Below is a small trained network, with its code and all its weights. Each question gives an input and a target symbol and asks what happens when units are switched off, that is, made to give their printed mean instead of their output.

import numpy as np


def w(rows, s, z=0):
    codes = np.array(rows[::2]) - 128.0
    scale = np.full(codes.shape[1], s)
    scale[-1] = z or s
    return codes * scale


def norm(h):
    return h / np.sqrt((h * h).mean(-1, keepdims=True) + 1e-5)


def f(y):
    return y / 2 * (1 + np.tanh(0.7978845608 * (y + 0.044715 * y**3)))


def softmax(a):
    e = np.exp(a - a.max(-1, keepdims=True))
    return e / e.sum(-1, keepdims=True)


def log_softmax(a):
    a = a - a.max(-1, keepdims=True)
    return a - np.log(np.exp(a).sum(-1, keepdims=True))


def net(x, mask):
    ids = ['ΔΛβημφψ'.index(c) for c in x.split()]
    T = len(ids)
    res = E[ids] + P[:T]
    u = 0
    for l in range(2):
        r = norm(res)
        for j in range(2):
            rows = slice(2 * j, 2 * j + 2)
            q, k, v = (r @ M[l][rows].T for M in (Q, K, V))
            z = softmax(np.where(np.tri(T) > 0, q @ k.T / 2**0.5, -1e9)) @ v
            o = O[l][rows]
            res = res + np.where(mask[u + j], z, o[:, -1]) @ o[:, :-1]
        u += 2
        y = f(norm(res) @ A[l][:, :-1].T + A[l][:, -1])
        res = res + np.where(mask[u : u + 8], y, B[l][:, -1]) @ B[l][:, :-1]
        u += 8
    return log_softmax(norm(res)[-1] @ U[:, :-1].T + U[:, -1])


Q, K, V, O, A, B = {}, {}, {}, {}, {}, {}
E = w([
[90,147,104],'Δ',
[130,93,106],'Λ',
[165,139,110],'β',
[130,93,106],'η',
[166,137,110],'μ',
[254,95,39],'φ',
[164,156,28],'ψ',
],0.026)
P = w([
[122,129,8],'0',
[124,117,62],'1',
[129,122,94],'2',
[130,121,110],'3',
[131,121,124],'4',
[131,121,135],'5',
[129,120,144],'6',
[125,117,155],'7',
[124,119,165],'8',
[124,118,175],'9',
[126,117,188],'10',
[129,119,209],'11',
[139,126,164],'12',
],0.013)
Q[0] = w([
[252,105,55],'L0H0',
[81,149,92],'L0H0',
[181,193,196],'L0H1',
[180,240,163],'L0H1',
],0.015)
K[0] = w([
[113,124,250],'L0H0',
[150,149,74],'L0H0',
[145,129,75],'L0H1',
[125,119,68],'L0H1',
],0.023)
V[0] = w([
[2,108,91],'L0H0',
[191,236,118],'L0H0',
[156,178,103],'L0H1',
[14,219,70],'L0H1',
],0.0088)
O[0] = w([
[168,250,255,3],'L0H0',
[28,125,153,177],'L0H0',
[90,41,89,206],'L0H1',
[125,141,209,120],'L0H1',
],0.0066,0.0036)
A[0] = w([
[136,70,161,169],'L0N0',
[247,160,182,105],'L0N1',
[27,228,121,124],'L0N2',
[159,155,95,74],'L0N3',
[146,135,142,84],'L0N4',
[151,212,153,254],'L0N5',
[133,89,84,95],'L0N6',
[156,75,85,108],'L0N7',
],0.013,0.0057)
B[0] = w([
[26,211,56,163],'L0N0',
[173,103,177,166],'L0N1',
[3,194,54,154],'L0N2',
[96,174,128,144],'L0N3',
[185,181,201,112],'L0N4',
[39,142,186,152],'L0N5',
[66,76,151,211],'L0N6',
[38,62,52,254],'L0N7',
],0.0058,0.0073)
Q[1] = w([
[19,98,170],'L1H0',
[142,49,29],'L1H0',
[155,72,138],'L1H1',
[12,104,101],'L1H1',
],0.011)
K[1] = w([
[42,119,107],'L1H0',
[213,106,105],'L1H0',
[2,95,15],'L1H1',
[150,100,173],'L1H1',
],0.0089)
V[1] = w([
[226,86,191],'L1H0',
[247,141,1],'L1H0',
[234,236,123],'L1H1',
[190,241,42],'L1H1',
],0.0092)
O[1] = w([
[201,102,57,57],'L1H0',
[137,88,161,254],'L1H0',
[27,2,138,31],'L1H1',
[183,78,244,140],'L1H1',
],0.013,0.0085)
A[1] = w([
[152,40,148,77],'L1N0',
[97,251,208,3],'L1N1',
[177,203,128,84],'L1N2',
[73,90,74,236],'L1N3',
[156,126,103,159],'L1N4',
[179,141,140,135],'L1N5',
[197,95,129,142],'L1N6',
[137,148,97,152],'L1N7',
],0.015,0.0052)
B[1] = w([
[180,148,146,152],'L1N0',
[177,134,254,162],'L1N1',
[155,175,138,150],'L1N2',
[103,94,164,254],'L1N3',
[82,142,77,176],'L1N4',
[128,171,105,149],'L1N5',
[171,186,85,183],'L1N6',
[73,143,164,166],'L1N7',
],0.014,0.0096)
U = w([
[126,199,253,73],'Δ',
[115,220,102,82],'Λ',
[73,95,99,109],'β',
[117,214,104,116],'η',
[65,82,83,105],'μ',
[184,55,91,119],'φ',
[154,83,173,253],'ψ',
],0.015,0.0051)

Each question gives the input, a string of symbols that net reads in full, and the target symbol t.
The units are the heads (2 rows each of Q, K, V and O) and the neurons (one row each of A and B). Each row of codes is followed by its name. A weight is (code - 128) times the scale printed after its matrix; where a second scale follows, it is the last column's (O, A, B and U).
mask holds one flag per unit, layer by layer, with each layer's heads first. A switched-off unit (its flag False) gives its mean, the last column of its rows in O or B, instead of its output. The means were averaged over made-up inputs and are rounded, as every weight is.
A unit's drop is (log p(t) with every unit on - log p(t) with that unit switched off) / (log p(t) with every unit on - log p(t) with every unit switched off).
The circuit of an input: a set's keep is (log p(t) with only the set's units on - log p(t) with every unit switched off) / (log p(t) with every unit on - log p(t) with every unit switched off). Starting from the 12 units with the biggest drops (on a tie, the unit counted first), units are removed one at a time, each time the one whose removal leaves the highest keep (on an exact tie, the one counted first), for as long as the keep stays at least 0.8.
units of the circuit, in order: the units of the circuit, biggest drop first
most important unit: the unit with the biggest drop
k most important neurons of layer l: the k neurons of layer l with the biggest drops, biggest first
drop when u is switched off: that unit's drop, to one decimal
input Δ μ μ η μ μ η Δ Λ μ η, target μ: 4 most important neurons of layer 0 => (L0N7 L0N0 L0N1 L0N6)
input η β Λ Λ β Λ Λ μ μ, target μ: units of the circuit, in order => (L0H0)
input ψ ψ Λ μ μ ψ Λ ψ μ, target ψ: units of the circuit, in order => (L0H0 L1N0)
input Δ ψ ψ, target ψ: units of the circuit, in order => (L1H1 L0H0)
input μ Δ φ Λ, target φ: 4 most important neurons of layer 1 => (L1N1 L1N0 L1N7 L1N6)
input ψ η μ η ψ μ φ η, target φ: 4 most important neurons of layer 0 => (L0N5 L0N2 L0N7 L0N3)
input η μ β ψ η μ μ μ η Δ β Λ, target β: 3 most important neurons of layer 0 => (L0N0 L0N7 L0N1)
input μ φ μ, target φ: 2 most important neurons of layer 0 => (L0N2 L0N5)
input ψ Δ β η μ Δ Λ, target Δ: 2 most important neurons of layer 0 => (L0N0 L0N1)
input μ η η, target η: 2 most important neurons of layer 0 => (L0N2 L0N5)
input η ψ β Λ ψ η μ Λ μ Λ, target μ: 2 most important neurons of layer 0 => (L0N7 L0N0)
input ψ φ β Λ Λ ψ β, target ψ: 3 most important neurons of layer 1 => (L1N3 L1N0 L1N5)
input β ψ Λ, target ψ: 2 most important neurons of layer 0 => (L0N7 L0N1)
input β μ Δ μ μ β β μ μ ψ φ Δ, target β: most important unit => L0H0
input ψ ψ η φ ψ, target φ: drop when L1H1 is switched off => 0.6
input μ Λ Λ η β, target η: drop when L0N2 is switched off => 0.3
input μ μ μ φ μ η β, target η: drop when L1H1 is switched off => 0.1
